How the nodes are linked:
fe: kiv->rif, lub->nug, ton->sel, nen->som, der->lir, val->ren, mam->vuv, zez->zut, gud->zeg, lus->sus, rif->lus, ker->ton, fut->tak, dev->tib, kog->mib, nak->pul, vuv->naf, ren->zez, rar->rig, von->kop, lir->zit, fur->res, fer->zin, foz->fir, mag->neb, kek->dib, non->rus, kis->mer, zov->lef, zin->lib, mov->fer, zeg->voz, lib->mag, bep->val, sus->kas, fel->sep, vaf->bag, buf->vef, sim->kon, met->vut, rus->mov, gik->lod, mib->biv, dob->fel, sef->tup, vip->vel, vur->tig, bag->dob, vel->kiv, soz->paf, kas->sef, pob->sof, mer->nak, sof->zas, bom->pob, zet->ruz, zut->tam, kon->nen, naz->non, zes->par, lin->rar, pim->sim, res->rir, peb->rof, laz->soz, sel->zus, pul->dig, bet->vip, lef->met, seb->mot, tik->naz, maz->guk, bev->peg, bod->vid, zit->vur, mot->gik, kop->ful, tam->dev, voz->foz, peg->tik, zul->vaf, vul->von, vev->fem, nel->maz, nuf->fuf, vid->zul, guk->buf, ful->lin, fuf->gib, puf->nes, bek->sif, dil->kod, nub->vev, bal->der, zas->nub, dib->fur, lod->bom, nat->lan, nem->zov, lan->dil, kos->zan, rof->bal, tur->kos, sep->vul, tib->nuf, neb->peb, ruz->kog, par->bod, fir->puf, gib->tur, naf->gud, nes->kek, paf->bim, nug->nem, vav->kis, rir->bev, kod->zet, som->bet, vut->fut, fem->zes, tak->nel, tup->bep, zus->pim, biv->mam, tig->lub, zan->bek, vef->vav, bim->nat, sif->laz, rig->ker, dig->seb
fo: kiv->lef, lub->nuf, ton->rof, nen->tig, der->zez, val->buf, mam->sep, zez->vav, gud->kop, lus->vut, rif->met, ker->peb, fut->sif, dev->nak, kog->bag, nak->ruz, vuv->vul, ren->vef, rar->mag, von->mov, lir->zut, fur->pim, fer->lus, foz->rar, mag->sef, kek->sel, non->vel, kis->kod, zov->tur, zin->sus, mov->rif, zeg->ful, lib->kas, bep->guk, sus->fut, fel->naz, vaf->bev, buf->nat, sim->zit, met->zan, rus->kiv, gik->vuv, mib->dob, dob->tik, sef->nel, vip->nem, vur->dev, bag->peg, vel->zov, soz->nub, kas->tak, pob->zeg, mer->zet, sof->voz, bom->gud, zet->zul, zut->kis, kon->vur, naz->vip, zes->kek, lin->lib, pim->lir, res->sim, peb->bep, laz->zas, sel->bal, pul->kog, bet->nug, lef->kos, seb->biv, tik->bet, maz->paf, bev->nen, bod->fur, zit->tam, mot->mam, kop->fer, tam->mer, voz->lin, peg->som, zul->rir, vul->rus, vev->puf, nel->soz, nuf->dig, vid->res, guk->bim, ful->zin, fuf->seb, puf->ker, bek->pob, dil->bod, nub->fir, bal->ren, zas->foz, dib->zus, lod->naf, nat->zes, nem->gib, lan->par, kos->lod, rof->val, tur->gik, sep->non, tib->pul, neb->tup, ruz->vaf, par->dib, fir->rig, gib->mot, naf->von, nes->ton, paf->vev, nug->fuf, vav->dil, rir->kon, kod->vid, som->lub, vut->bek, fem->nes, tak->laz, tup->maz, zus->der, biv->fel, tig->tib, zan->bom, vef->lan, bim->fem, sif->sof, rig->neb, dig->mib
bu: kiv->lod, lub->mib, ton->buf, nen->pul, der->dil, val->zes, mam->vel, zez->bod, gud->lus, lus->pob, rif->bom, ker->guk, fut->voz, dev->vaf, kog->som, nak->bev, vuv->kiv, ren->par, rar->nel, von->met, lir->kod, fur->zut, fer->bek, foz->sef, mag->soz, kek->ren, non->tur, kis->res, zov->vuv, zin->sif, mov->zan, zeg->sus, lib->laz, bep->fem, sus->sof, fel->nem, vaf->tig, buf->kek, sim->mer, met->gud, rus->kos, gik->rus, mib->bet, dob->nug, sef->nub, vip->mot, vur->ruz, bag->lub, vel->gik, soz->rig, kas->zas, pob->zin, mer->rir, sof->lib, bom->fer, zet->kon, zut->vid, kon->nak, naz->gib, zes->bal, lin->tak, pim->kis, res->tam, peb->bim, laz->rar, sel->vef, pul->peg, bet->seb, lef->naf, seb->naz, tik->fuf, maz->puf, bev->tib, bod->lir, zit->zet, mot->non, kop->vut, tam->zul, voz->kas, peg->nuf, zul->vur, vul->lef, vev->peb, nel->fir, nuf->dob, vid->zit, guk->nes, ful->fut, fuf->fel, puf->bep, bek->ful, dil->pim, nub->neb, bal->lan, zas->mag, dib->zez, lod->mov, nat->sel, nem->mam, lan->zus, kos->von, rof->nat, tur->vul, sep->zov, tib->bag, neb->paf, ruz->nen, par->der, fir->tup, gib->sep, naf->rif, nes->val, paf->ker, nug->biv, vav->fur, rir->dev, kod->sim, som->dig, vut->zeg, fem->rof, tak->foz, tup->vev, zus->vav, biv->vip, tig->kog, zan->kop, vef->dib, bim->ton, sif->lin, rig->maz, dig->tik
fu: kiv->rus, lub->som, ton->nes, nen->bev, der->zus, val->rof, mam->mot, zez->der, gud->bom, lus->fer, rif->mov, ker->puf, fut->sus, dev->vur, kog->pul, nak->dev, vuv->gik, ren->bal, rar->foz, von->naf, lir->pim, fur->bod, fer->kop, foz->zas, mag->rar, kek->zes, non->sep, kis->zut, zov->vel, zin->ful, mov->von, zeg->pob, lib->lin, bep->peb, sus->zin, fel->biv, vaf->ruz, buf->val, sim->res, met->rif, rus->vul, gik->tur, mib->dig, dob->mib, sef->mag, vip->naz, vur->kon, bag->kog, vel->non, soz->nel, kas->lib, pob->bek, mer->tam, sof->sif, bom->zan, zet->mer, zut->lir, kon->rir, naz->fel, zes->nat, lin->voz, pim->fur, res->vid, peb->ker, laz->tak, sel->kek, pul->tib, bet->tik, lef->kiv, seb->fuf, tik->dob, maz->tup, bev->vaf, bod->dil, zit->sim, mot->gib, kop->gud, tam->zit, voz->sof, peg->bag, zul->zet, vul->vuv, vev->paf, nel->sef, nuf->lub, vid->kod, guk->bep, ful->zeg, fuf->nug, puf->vev, bek->vut, dil->vav, nub->soz, bal->sel, zas->laz, dib->par, lod->kos, nat->buf, nem->vip, lan->vef, kos->lef, rof->ton, tur->zov, sep->mam, tib->tig, neb->rig, ruz->nak, par->lan, fir->nub, gib->nem, naf->lod, nes->fem, paf->maz, nug->bet, vav->zez, rir->zul, kod->kis, som->peg, vut->lus, fem->bim, tak->kas, tup->neb, zus->dib, biv->seb, tig->nen, zan->met, vef->ren, bim->guk, sif->fut, rig->fir, dig->nuf
sa: kiv->sep, lub->bev, ton->vev, nen->zul, der->kek, val->ker, mam->fuf, zez->sel, gud->kos, lus->von, rif->vul, ker->nub, fut->fer, dev->sim, kog->dev, nak->zit, vuv->gib, ren->ton, rar->sof, von->gik, lir->dib, fur->lan, fer->naf, foz->sif, mag->voz, kek->bim, non->biv, kis->der, zov->naz, zin->gud, mov->vuv, zeg->zan, lib->zeg, bep->rig, sus->kop, fel->dig, vaf->mer, buf->peb, sim->bod, met->rus, rus->mam, gik->nem, mib->tib, dob->pul, sef->lin, vip->dob, vur->res, bag->nak, vel->fel, soz->kas, kas->ful, pob->met, mer->lir, sof->vut, bom->lef, zet->zut, zut->zus, kon->vid, naz->mib, zes->guk, lin->pob, pim->par, res->dil, peb->fir, laz->sus, sel->fem, pul->vur, bet->bag, lef->non, seb->lub, tik->kog, maz->mag, bev->zet, bod->vef, zit->fur, mot->nug, kop->lod, tam->pim, voz->bek, peg->ruz, zul->kis, vul->mot, vev->nel, nel->lib, nuf->nen, vid->vav, guk->neb, ful->bom, fuf->som, puf->soz, bek->rif, dil->ren, nub->tak, bal->nes, zas->fut, dib->nat, lod->zov, nat->bep, nem->tik, lan->val, kos->vel, rof->puf, tur->vip, sep->seb, tib->kon, neb->foz, ruz->tam, par->buf, fir->laz, gib->bet, naf->tur, nes->paf, paf->sef, nug->peg, vav->bal, rir->kod, kod->zez, som->vaf, vut->mov, fem->maz, tak->zin, tup->rar, zus->zes, biv->nuf, tig->rir, zan->kiv, vef->rof, bim->tup, sif->lus, rig->zas, dig->tig

In the rows, 523 means zero.

The rows follow the links: the fewer symbols apart two nodes are, the more alike their rows tend to be.

Each row is also shifted at random along 8 hidden directions that mean nothing.

Some nodes, each with a row of numbers:
lir: [ 583,  558,  570,  466,  594,  450,  548,  529,  441,  564,  519,  464,  429,  572,  336,  450,  557,  352,  572,  284,  492,  456,  567,  426,  532,  579,  608,  610,  549,  512,  354,  615,  573,  207,  568,  622,  236,  507]
zan: [ 619,  482,  571,  535,  573,  484,  573,  457,  588,  556,  621,  655,  569,  512,  402,  393,  680,  409,  521,  438,  524,  444,  437,  492,  468,  483,  338,  566,  483,  496,  461,  594,  563,  566,  553,  472,  425,  665]
fem: [ 507,  533,  496,  514,  538,  590,  534,  578,  513,  410,  516,  527,  489,  557,  561,  472,  620,  479,  457,  500,  455,  585,  614,  527,  485,  544,  437,  493,  513,  572,  517,  591,  490,  517,  610,  578,  425,  612]
vav: [ 572,  543,  605,  483,  470,  525,  503,  425,  500,  706,  523,  492,  463,  654,  508,  489,  502,  541,  598,  669,  531,  487,  692,  657,  481,  718,  605,  484,  468,  385,  591,  507,  485,  472,  440,  535,  634,  433]
mer: [ 546,  583,  639,  540,  541,  688,  648,  334,  498,  584,  645,  554,  557,  547,  579,  497,  607,  442,  533,  584,  517,  496,  591,  552,  392,  711,  424,  471,  523,  552,  597,  532,  549,  655,  499,  493,  572,  526]
fer: [ 433,  537,  634,  508,  422,  358,  374,  784,  624,  423,  459,  498,  490,  618,  434,  486,  473,  631,  556,  596,  488,  590,  633,  679,  674,  565,  588,  481,  625,  612,  511,  408,  716,  281,  467,  524,  425,  548]
laz: [ 781,  496,  418,  453,  594,  493,  555,  587,  534,  553,  532,  637,  552,  507,  635,  510,  581,  535,  477,  399,  578,  479,  585,  359,  632,  544,  472,  640,  442,  480,  426,  572,  578,  484,  584,  564,  467,  575]
dev: [ 415,  589,  606,  575,  444,  568,  504,  448,  523,  550,  515,  452,  502,  629,  529,  601,  477,  516,  604,  672,  412,  620,  618,  603,  510,  637,  495,  400,  516,  554,  623,  461,  504,  488,  496,  507,  644,  494]
maz: [ 583,  515,  483,  455,  549,  407,  478,  565,  489,  561,  499,  542,  546,  633,  336,  436,  659,  397,  529,  547,  511,  459,  492,  538,  441,  536,  494,  581,  558,  535,  552,  562,  555,  532,  555,  563,  399,  420]
lan: [ 628,  602,  547,  472,  581,  595,  591,  474,  515,  529,  582,  518,  539,  619,  723,  554,  579,  446,  490,  606,  456,  640,  662,  517,  505,  600,  415,  414,  440,  567,  474,  553,  556,  688,  553,  538,  550,  620]
zin: [ 676,  494,  418,  496,  427,  466,  472,  594,  534,  596,  433,  564,  564,  533,  692,  549,  431,  701,  513,  701,  623,  528,  546,  621,  637,  502,  602,  529,  473,  451,  596,  441,  498,  661,  423,  494,  743,  436]
seb: [ 555,  501,  509,  551,  435,  388,  497,  575,  525,  594,  486,  528,  479,  557,  449,  567,  393,  575,  667,  569,  535,  523,  500,  598,  692,  520,  577,  581,  558,  456,  579,  477,  599,  446,  463,  552,  684,  456]
mib: [ 719,  587,  544,  536,  431,  601,  631,  470,  490,  547,  531,  546,  507,  557,  694,  579,  442,  536,  559,  586,  452,  630,  620,  567,  655,  575,  492,  438,  459,  573,  513,  491,  555,  563,  435,  519,  648,  583]
vip: [ 440,  488,  562,  577,  507,  487,  467,  490,  549,  572,  521,  512,  535,  515,  344,  612,  475,  574,  635,  555,  563,  435,  478,  518,  554,  557,  573,  548,  500,  486,  595,  470,  503,  393,  484,  497,  570,  392]
ful: [ 640,  487,  500,  439,  473,  391,  494,  561,  512,  517,  432,  542,  468,  655,  367,  556,  549,  405,  527,  579,  366,  651,  477,  550,  571,  405,  523,  444,  464,  629,  487,  578,  510,  434,  462,  549,  385,  543]
sel: [ 455,  509,  505,  511,  623,  623,  537,  501,  489,  550,  592,  510,  675,  448,  562,  638,  590,  599,  497,  550,  711,  371,  518,  476,  470,  664,  586,  609,  481,  568,  676,  524,  432,  613,  616,  523,  581,  261]
paf: [ 742,  562,  374,  493,  614,  622,  560,  488,  479,  530,  516,  574,  655,  543,  712,  570,  647,  490,  445,  570,  536,  508,  608,  365,  478,  547,  403,  523,  384,  535,  509,  542,  443,  744,  597,  511,  547,  469]
von: [ 610,  496,  398,  591,  546,  541,  530,  576,  559,  461,  502,  594,  601,  420,  668,  573,  487,  622,  501,  458,  539,  525,  474,  379,  629,  453,  434,  587,  480,  538,  534,  485,  501,  599,  594,  496,  608,  544]
fir: [ 540,  591,  608,  477,  538,  423,  450,  758,  587,  467,  571,  534,  566,  586,  568,  340,  599,  583,  492,  552,  621,  452,  676,  634,  537,  663,  521,  592,  685,  512,  479,  439,  817,  535,  520,  505,  448,  554]
dob: [ 344,  510,  754,  638,  615,  639,  544,  560,  573,  389,  603,  430,  517,  418,  519,  538,  381,  663,  546,  411,  484,  487,  551,  466,  402,  762,  666,  472,  610,  686,  517,  354,  585,  336,  556,  466,  367,  499]
buf: [ 450,  468,  444,  425,  393,  537,  511,  405,  462,  638,  475,  555,  478,  600,  440,  653,  574,  460,  500,  693,  546,  615,  450,  653,  569,  445,  533,  492,  475,  531,  723,  678,  335,  564,  484,  603,  685,  408]
lod: [ 621,  476,  395,  573,  573,  408,  478,  689,  510,  489,  429,  525,  609,  401,  514,  610,  417,  645,  569,  324,  568,  428,  449,  279,  690,  526,  619,  718,  540,  567,  505,  438,  536,  321,  625,  550,  460,  349]
zul: [ 254,  558,  599,  583,  537,  571,  478,  573,  549,  469,  523,  385,  527,  447,  619,  621,  352,  660,  542,  535,  518,  573,  537,  517,  509,  637,  652,  497,  639,  589,  595,  387,  552,  451,  568,  511,  597,  423]
fuf: [ 548,  520,  497,  631,  606,  605,  576,  501,  525,  472,  578,  534,  599,  415,  580,  616,  475,  599,  592,  495,  565,  452,  481,  424,  546,  563,  482,  561,  482,  534,  573,  469,  509,  631,  580,  488,  636,  465]
val: [ 477,  514,  542,  475,  533,  506,  573,  536,  520,  498,  601,  549,  480,  509,  534,  358,  640,  430,  443,  452,  574,  525,  493,  621,  474,  469,  437,  574,  602,  476,  471,  659,  573,  633,  575,  571,  469,  688]
tup: [ 733,  517,  544,  374,  528,  509,  594,  328,  495,  676,  554,  620,  492,  731,  411,  451,  728,  233,  471,  604,  349,  613,  527,  519,  368,  512,  350,  416,  403,  560,  478,  679,  500,  601,  468,  531,  367,  634]
lin: [ 863,  556,  505,  486,  561,  473,  537,  713,  545,  445,  499,  593,  505,  613,  682,  444,  534,  551,  511,  448,  427,  573,  760,  420,  659,  661,  477,  539,  461,  565,  377,  487,  700,  415,  558,  574,  373,  662]
nen: [ 575,  600,  363,  556,  511,  397,  512,  586,  448,  528,  443,  448,  545,  501,  509,  575,  463,  443,  603,  377,  553,  518,  471,  435,  721,  340,  522,  618,  493,  450,  396,  557,  494,  445,  573,  585,  537,  470]
mam: [ 557,  541,  445,  581,  529,  540,  572,  449,  536,  496,  559,  570,  558,  447,  529,  498,  570,  449,  514,  505,  584,  484,  408,  517,  529,  290,  394,  514,  500,  401,  433,  574,  520,  734,  470,  451,  609,  663]
dil: [ 473,  588,  451,  532,  546,  514,  500,  603,  472,  370,  469,  435,  447,  585,  500,  541,  567,  397,  536,  502,  397,  621,  590,  515,  548,  428,  478,  473,  528,  532,  455,  591,  539,  534,  600,  620,  441,  601]
nem: [ 665,  556,  615,  523,  508,  513,  550,  416,  561,  655,  571,  586,  508,  611,  473,  529,  519,  467,  604,  530,  476,  519,  620,  497,  571,  608,  475,  471,  412,  481,  448,  505,  568,  377,  433,  476,  504,  578]
gik: [ 663,  464,  601,  532,  492,  648,  650,  193,  534,  799,  620,  648,  564,  455,  560,  393,  536,  556,  510,  595,  648,  374,  429,  576,  310,  582,  510,  507,  456,  358,  558,  501,  405,  727,  330,  362,  683,  529]
dib: [ 644,  585,  558,  525,  709,  604,  605,  469,  485,  507,  643,  514,  599,  536,  614,  479,  649,  409,  504,  446,  519,  447,  622,  404,  393,  653,  432,  528,  440,  534,  418,  552,  554,  645,  643,  525,  399,  547]

From each start, follow one symbol. Which node do you reach?
Answer with the node's name.
[ 572,  597,  469,  513,  474,  495,  580,  549,  447,  509,  533,  529,  531,  534,  515,  482,  581,  440,  561,  526,  599,  485,  520,  599,  624,  510,  478,  616,  632,  494,  574,  587,  638,  647,  511,  582,  617,  464]
fe -> vur
[ 427,  445,  538,  439,  481,  447,  536,  450,  510,  619,  515,  528,  376,  551,  409,  382,  563,  394,  462,  453,  474,  595,  411,  624,  431,  407,  532,  535,  579,  444,  486,  696,  439,  482,  525,  584,  456,  664]
fo -> ton
[ 549,  477,  482,  505,  528,  541,  523,  451,  477,  558,  537,  573,  521,  590,  383,  416,  692,  447,  514,  573,  523,  431,  496,  574,  368,  559,  444,  567,  511,  467,  625,  616,  414,  616,  574,  555,  492,  459]
fe -> val
[ 768,  501,  566,  405,  589,  407,  560,  487,  539,  678,  520,  570,  539,  566,  496,  474,  530,  422,  490,  384,  483,  527,  506,  406,  541,  507,  561,  536,  407,  546,  295,  551,  545,  360,  481,  493,  288,  592]
fu -> bek
[ 549,  509,  337,  574,  493,  469,  571,  566,  501,  374,  450,  547,  523,  405,  522,  470,  527,  452,  490,  451,  520,  555,  290,  492,  565,  149,  415,  564,  618,  493,  459,  571,  534,  773,  505,  516,  567,  651]
bu -> kiv
[ 490,  578,  508,  493,  558,  385,  488,  732,  500,  462,  533,  444,  522,  558,  571,  475,  526,  513,  544,  505,  573,  527,  567,  609,  609,  533,  558,  590,  643,  524,  486,  515,  700,  574,  599,  601,  512,  510]
fo -> lan
[ 572,  533,  523,  399,  488,  400,  445,  657,  592,  618,  478,  537,  512,  571,  635,  500,  474,  579,  475,  539,  580,  587,  618,  547,  655,  540,  606,  564,  583,  483,  450,  492,  675,  418,  479,  537,  527,  566]
fe -> paf
[ 690,  548,  553,  535,  444,  402,  504,  548,  543,  682,  536,  565,  513,  592,  518,  509,  430,  602,  674,  600,  590,  466,  620,  610,  717,  636,  547,  592,  512,  382,  543,  447,  647,  439,  433,  519,  716,  464]
bu -> nem
[ 632,  495,  414,  534,  424,  414,  460,  618,  545,  560,  460,  608,  591,  541,  490,  575,  528,  611,  583,  596,  603,  485,  517,  543,  730,  493,  464,  626,  483,  487,  623,  495,  528,  497,  512,  536,  677,  413]
fe -> vut
[ 457,  573,  625,  492,  537,  560,  540,  511,  526,  510,  527,  438,  372,  562,  596,  451,  447,  464,  480,  422,  421,  633,  649,  526,  480,  549,  594,  426,  553,  495,  356,  554,  558,  366,  498,  557,  400,  721]
fu -> fur
[ 604,  649,  557,  519,  504,  527,  615,  550,  513,  473,  584,  524,  498,  568,  685,  411,  543,  412,  541,  514,  454,  627,  617,  586,  593,  531,  381,  499,  629,  519,  438,  547,  735,  674,  525,  550,  566,  710]
fo -> zul
[ 459,  512,  527,  457,  551,  512,  541,  485,  500,  609,  569,  497,  552,  495,  617,  546,  518,  524,  487,  552,  611,  531,  471,  584,  505,  519,  566,  550,  537,  493,  554,  573,  494,  660,  549,  542,  620,  486]
bu -> lan
[ 431,  489,  451,  471,  606,  470,  540,  399,  471,  588,  504,  445,  417,  526,  446,  527,  518,  334,  515,  426,  431,  583,  369,  464,  406,  327,  538,  491,  486,  439,  416,  672,  393,  579,  576,  575,  471,  614]
fo -> vav
[ 467,  511,  531,  436,  478,  379,  465,  586,  531,  537,  506,  551,  493,  623,  359,  406,  643,  401,  493,  615,  516,  537,  452,  659,  470,  433,  479,  540,  639,  506,  552,  590,  630,  599,  493,  557,  469,  551]
bu -> maz
[ 584,  464,  408,  397,  574,  438,  478,  481,  476,  601,  487,  573,  592,  575,  286,  642,  677,  360,  507,  495,  549,  477,  392,  395,  528,  423,  494,  615,  460,  587,  568,  648,  460,  472,  562,  582,  379,  343]
bu -> neb
